Below is a small trained network, with its code and all its weights. Each question gives an input and a target symbol and asks what happens when units are switched off, that is, made to give their printed mean instead of their output.

import numpy as np


def w(rows, s, z=0):
    codes = np.array(rows[::2]) - 128.0
    scale = np.full(codes.shape[1], s)
    scale[-1] = z or s
    return codes * scale


def f(y):
    return np.maximum(y, 0)


def softmax(a):
    e = np.exp(a - a.max(-1, keepdims=True))
    return e / e.sum(-1, keepdims=True)


def log_softmax(a):
    a = a - a.max(-1, keepdims=True)
    return a - np.log(np.exp(a).sum(-1, keepdims=True))


def net(x, mask):
    ids = ['ΓΛΣΨΩαβδεζηθμξτφ'.index(c) for c in x.split()]
    T = len(ids)
    res = E[ids] + P[:T]
    r = res
    for j in range(3):
        rows = slice(2 * j, 2 * j + 2)
        q, k, v = (r @ M[0][rows].T for M in (Q, K, V))
        z = softmax(np.where(np.tri(T) > 0, q @ k.T / 2**0.5, -1e9)) @ v
        o = O[0][rows]
        res = res + np.where(mask[j], z, o[:, -1]) @ o[:, :-1]
    y = f(res @ A[0][:, :-1].T + A[0][:, -1])
    res = res + np.where(mask[3:19], y, B[0][:, -1]) @ B[0][:, :-1]
    return log_softmax(res[-1] @ U[:, :-1].T + U[:, -1])


Q, K, V, O, A, B = {}, {}, {}, {}, {}, {}
E = w([
[102,217,220],'Γ',
[57,42,109],'Λ',
[190,111,124],'Σ',
[63,44,112],'Ψ',
[191,111,124],'Ω',
[150,135,102],'α',
[73,101,241],'β',
[216,89,132],'δ',
[191,108,123],'ε',
[67,41,111],'ζ',
[193,112,123],'η',
[186,118,121],'θ',
[254,159,131],'μ',
[182,138,112],'ξ',
[108,215,218],'τ',
[186,116,123],'φ',
],0.0084)
P = w([
[54,253,3],'0',
[216,21,183],'1',
[204,17,199],'2',
[192,21,205],'3',
[196,34,224],'4',
[183,42,224],'5',
[180,48,235],'6',
[181,62,242],'7',
[165,55,244],'8',
],0.0026)
Q[0] = w([
[57,76,84],'head 1',
[6,200,135],'head 1',
[195,173,162],'head 2',
[27,128,220],'head 2',
[134,99,148],'head 3',
[197,67,124],'head 3',
],0.024)
K[0] = w([
[150,66,94],'head 1',
[170,40,254],'head 1',
[173,135,174],'head 2',
[46,138,177],'head 2',
[106,140,141],'head 3',
[87,168,83],'head 3',
],0.031)
V[0] = w([
[134,161,8],'head 1',
[58,104,152],'head 1',
[133,118,25],'head 2',
[95,120,128],'head 2',
[150,91,132],'head 3',
[98,164,72],'head 3',
],0.017)
O[0] = w([
[10,243,2,24],'head 1',
[119,178,240,154],'head 1',
[245,21,192,3],'head 2',
[76,110,152,113],'head 2',
[188,100,179,141],'head 3',
[41,202,142,68],'head 3',
],0.0082,0.0064)
A[0] = w([
[168,198,84,227],'neuron 1',
[38,91,188,123],'neuron 2',
[173,182,149,50],'neuron 3',
[108,157,167,196],'neuron 4',
[54,58,111,130],'neuron 5',
[27,159,122,201],'neuron 6',
[114,194,145,188],'neuron 7',
[155,131,59,142],'neuron 8',
[2,119,96,118],'neuron 9',
[16,58,101,162],'neuron 10',
[227,110,87,104],'neuron 11',
[55,160,141,44],'neuron 12',
[118,171,166,179],'neuron 13',
[131,109,162,182],'neuron 14',
[88,101,120,140],'neuron 15',
[93,182,44,3],'neuron 16',
],0.011,0.0055)
B[0] = w([
[151,28,221,209],'neuron 1',
[47,68,97,251],'neuron 2',
[45,160,153,143],'neuron 3',
[156,152,66,220],'neuron 4',
[149,189,86,152],'neuron 5',
[198,178,216,178],'neuron 6',
[141,184,176,166],'neuron 7',
[53,98,145,188],'neuron 8',
[80,34,133,156],'neuron 9',
[146,226,148,168],'neuron 10',
[185,89,51,203],'neuron 11',
[151,94,35,136],'neuron 12',
[177,164,110,204],'neuron 13',
[107,167,88,255],'neuron 14',
[123,158,121,143],'neuron 15',
[25,255,48,166],'neuron 16',
],0.026,0.0067)
U = w([
[152,127,139,108],'Γ',
[169,141,166,154],'Λ',
[128,115,152,159],'Σ',
[166,137,165,152],'Ψ',
[131,117,153,120],'Ω',
[133,254,98,119],'α',
[217,131,72,151],'β',
[154,47,143,129],'δ',
[134,114,152,103],'ε',
[165,137,161,144],'ζ',
[134,119,146,73],'η',
[115,115,173,178],'θ',
[53,112,47,127],'μ',
[90,153,175,5],'ξ',
[151,129,141,84],'τ',
[126,121,161,143],'φ',
],0.0072,0.0027)

Each question gives the input, a string of symbols that net reads in full, and the target symbol t.
The units are the heads (2 rows each of Q, K, V and O) and the neurons (one row each of A and B). Each row of codes is followed by its name. A weight is (code - 128) times the scale printed after its matrix; where a second scale follows, it is the last column's (O, A, B and U).
mask holds one flag per unit, heads first, then neurons. A switched-off unit (its flag False) gives its mean, the last column of its rows in O or B, instead of its output. The means were averaged over made-up inputs and are rounded, as every weight is.
A unit's drop is (log p(t) with every unit on - log p(t) with that unit switched off) / (log p(t) with every unit on - log p(t) with every unit switched off).
The circuit of an input: a set's keep is (log p(t) with only the set's units on - log p(t) with every unit switched off) / (log p(t) with every unit on - log p(t) with every unit switched off). Starting from the 12 units with the biggest drops (on a tie, the unit counted first), units are removed one at a time, each time the one whose removal leaves the highest keep (on an exact tie, the one counted first), for as long as the keep stays at least 0.8.
circuit, biggest first: the units of the circuit, biggest drop first
k most important neurons: the k neurons with the biggest drops, biggest first
heads that matter: for each layer, one digit per head in row order, 1 if its drop is at least 0.15 and else 0, layers parted by /
input β θ θ, target β: circuit, biggest first -> neuron 11; head 2
input β θ ζ ε, target β: circuit, biggest first -> neuron 11; head 2
input μ Ψ β δ δ β θ, target μ: heads that matter -> 110
input ζ Σ Ω Ψ τ, target α: circuit, biggest first -> head 2; neuron 7
input ξ δ η φ τ Λ, target α: heads that matter -> 100
input θ δ ξ β β ξ β, target μ: heads that matter -> 110
input α δ Λ η, target α: heads that matter -> 101
input ξ ξ ζ ξ δ δ η ε η, target ξ: heads that matter -> 111
input ζ Ψ ε θ β μ β, target μ: heads that matter -> 111
input μ ξ β Ω, target μ: circuit, biggest first -> head 1
input β β ξ β Ψ Λ, target α: 3 most important neurons -> neuron 10; neuron 1; neuron 5
input β δ β β β β β τ Σ, target β: circuit, biggest first -> neuron 11; neuron 2; head 2; neuron 8
input δ Ω μ μ φ Ψ, target α: circuit, biggest first -> head 1; neuron 10
input δ β Ψ Γ ξ, target δ: heads that matter -> 110
input δ β ξ Γ ζ, target α: 3 most important neurons -> neuron 10; neuron 5; neuron 1
input δ ζ β, target α: circuit, biggest first -> head 2; neuron 10
input α β β μ Γ δ, target α: heads that matter -> 101
input μ β μ β ξ δ μ β μ, target μ: 4 most important neurons -> neuron 16; neuron 8; neuron 11; neuron 6
input β β β β δ ξ ξ, target β: 4 most important neurons -> neuron 11; neuron 2; neuron 1; neuron 8
input δ ξ μ, target δ: 2 most important neurons -> neuron 1; neuron 11
input β θ φ, target β: 4 most important neurons -> neuron 11; neuron 2; neuron 1; neuron 8
input μ δ β Ψ, target α: most important neuron -> neuron 10
input Λ α β, target α: 2 most important neurons -> neuron 1; neuron 6
input β β α β Γ, target α: 2 most important neurons -> neuron 1; neuron 14
input β δ δ ξ ξ δ δ, target β: 4 most important neurons -> neuron 11; neuron 2; neuron 1; neuron 8
input β Λ Σ, target β: heads that matter -> 010
